Here is a tiny trained network, its code and every weight. The questions are about switching its units off for an input and a class, where a switched-off unit gives its printed mean instead of its output.

import numpy as np


def w(rows, s, z=0):
    codes = np.array(rows[::2]) - 128.0
    scale = np.full(codes.shape[1], s)
    scale[-1] = z or s
    return codes * scale


def norm(h):
    return h / np.sqrt((h * h).mean(-1, keepdims=True) + 1e-5)


def f(y):
    return y / 2 * (1 + np.tanh(0.7978845608 * (y + 0.044715 * y**3)))


def log_softmax(a):
    a = a - a.max(-1, keepdims=True)
    return a - np.log(np.exp(a).sum(-1, keepdims=True))


def net(x, mask):
    res = np.array(x, float).reshape(1, 2) / 4 @ E
    u = 0
    for l in range(3):
        y = f(norm(res) @ A[l][:, :-1].T + A[l][:, -1])
        res = res + np.where(mask[u : u + 6], y, B[l][:, -1]) @ B[l][:, :-1]
        u += 6
    return log_softmax(norm(res)[-1] @ U[:, :-1].T + U[:, -1])


A, B = {}, {}
E = w([
[180,111,97,254,206,209,96,112,115,62],'x0',
[189,131,244,205,12,42,142,124,232,92],'x1',
],0.0078)
A[0] = w([
[132,105,182,141,162,105,79,183,83,110,3],'0.n1',
[3,140,170,130,117,56,211,182,128,170,135],'0.n2',
[118,176,55,146,140,163,108,124,84,163,184],'0.n3',
[171,111,94,68,100,154,91,114,193,107,104],'0.n4',
[170,103,191,150,144,137,166,92,143,110,119],'0.n5',
[145,183,198,167,89,150,123,118,186,75,138],'0.n6',
],0.0064,0.0035)
B[0] = w([
[159,147,124,111,107,64,19,158,131,131,107],'0.n1',
[192,101,43,138,100,209,92,58,112,81,229],'0.n2',
[107,96,171,129,98,173,254,224,164,164,205],'0.n3',
[89,196,22,198,81,117,151,107,109,124,125],'0.n4',
[95,66,108,91,131,95,153,195,78,147,179],'0.n5',
[139,141,60,130,205,194,203,108,115,198,254],'0.n6',
],0.0067,0.0057)
A[1] = w([
[134,83,157,114,120,137,181,194,101,172,107],'1.n1',
[95,155,140,50,67,74,102,134,144,183,96],'1.n2',
[177,128,137,204,202,129,87,153,123,2,6],'1.n3',
[192,130,114,137,125,126,95,119,175,55,50],'1.n4',
[44,151,150,110,218,135,35,160,32,147,76],'1.n5',
[185,129,194,217,92,58,157,151,237,135,51],'1.n6',
],0.0079,0.0026)
B[1] = w([
[131,180,128,206,147,57,147,101,185,199,201],'1.n1',
[137,112,217,146,130,162,53,153,196,63,177],'1.n2',
[149,106,253,116,67,132,64,132,170,46,196],'1.n3',
[123,119,73,121,144,179,166,203,93,123,142],'1.n4',
[67,157,233,117,135,62,152,202,101,136,159],'1.n5',
[2,158,117,110,176,110,230,195,41,189,254],'1.n6',
],0.0087,0.0068)
A[2] = w([
[105,120,169,160,57,68,173,47,106,92,101],'2.n1',
[180,190,151,151,135,60,100,68,251,200,6],'2.n2',
[80,123,173,121,81,168,69,161,183,29,62],'2.n3',
[123,193,123,3,47,44,54,113,193,111,97],'2.n4',
[145,139,55,147,147,109,147,42,194,126,183],'2.n5',
[130,156,147,212,95,156,95,157,218,104,202],'2.n6',
],0.0078,0.0021)
B[2] = w([
[96,120,92,98,245,121,102,179,122,113,149],'2.n1',
[181,190,94,98,112,116,64,43,110,152,166],'2.n2',
[143,101,140,177,115,131,100,153,150,76,254],'2.n3',
[176,61,248,162,105,178,119,143,91,32,228],'2.n4',
[180,154,92,152,120,128,97,79,137,114,171],'2.n5',
[139,61,89,92,83,154,65,117,122,100,240],'2.n6',
],0.011,0.0042)
U = w([
[5,194,130,108,164,64,242,246,111,208,252],'0',
[179,2,200,153,89,170,80,147,155,19,2],'1',
[246,172,2,142,74,112,101,37,165,184,106],'2',
],0.0089,0.00087)

Each question gives the input, the list of numbers given to net, and the class t.
The units are the neurons (one row each of A and B). Each row of codes is followed by its name. A weight is (code - 128) times the scale printed after its matrix; where a second scale follows, it is the last column's (A, B and U).
mask holds one flag per neuron, layer by layer. A switched-off neuron (its flag False) gives its mean, the last column of its row in B, instead of its output. The means were averaged over made-up inputs and are rounded, as every weight is.
A unit's drop is (log p(t) with every unit on - log p(t) with that unit switched off) / (log p(t) with every unit on - log p(t) with every unit switched off).
The circuit of an input: a set's keep is (log p(t) with only the set's units on - log p(t) with every unit switched off) / (log p(t) with every unit on - log p(t) with every unit switched off). Starting from the 12 units with the biggest drops (on a tie, the unit counted first), units are removed one at a time, each time the one whose removal leaves the highest keep (on an exact tie, the one counted first), for as long as the keep stays at least 0.8.
circuit, biggest first: the units of the circuit, biggest drop first
most important unit: the unit with the biggest drop
top k neurons: the k neurons with the biggest drops, biggest first
k most important neurons of layer l: the k neurons of layer l with the biggest drops, biggest first
drop of u: that unit's drop, to one decimal
input [2,3], class 2: most important unit : 0.n6
input [5,6], class 0: top 2 neurons : 1.n6, 0.n2
input [-3,0], class 2: top 2 neurons : 0.n2, 1.n3
input [-8,-6], class 1: top 4 neurons : 1.n6, 0.n6, 2.n4, 1.n2
input [8,8], class 0: top 2 neurons : 1.n6, 0.n2
input [3,3], class 2: top 3 neurons : 0.n6, 1.n6, 0.n5
input [-3,-2], class 2: top 3 neurons : 1.n3, 1.n6, 1.n5
input [-1,3], class 2: top 2 neurons : 0.n6, 1.n6
input [2,-1], class 2: top 2 neurons : 0.n3, 1.n1
input [2,2], class 2: top 2 neurons : 0.n6, 1.n6
input [-1,-3], class 2: top 2 neurons : 0.n3, 1.n1
input [1,-3], class 2: top 2 neurons : 0.n3, 1.n1
input [0,4], class 0: top 2 neurons : 1.n6, 0.n2
input [0,7], class 0: most important unit : 1.n6
input [7,7], class 0: 2 most important neurons of layer 1 : 1.n6, 1.n2
input [0,3], class 2: top 2 neurons : 0.n6, 1.n6
input [3,-4], class 0: 2 most important neurons of layer 0 : 0.n2, 0.n3
input [-3,7], class 0: drop of 1.n6 : 0.9
input [-8,-5], class 1: drop of 1.n6 : 0.1
input [-4,-2], class 1: circuit, biggest first : 1.n6
input [-2,8], class 0: drop of 1.n6 : 0.6
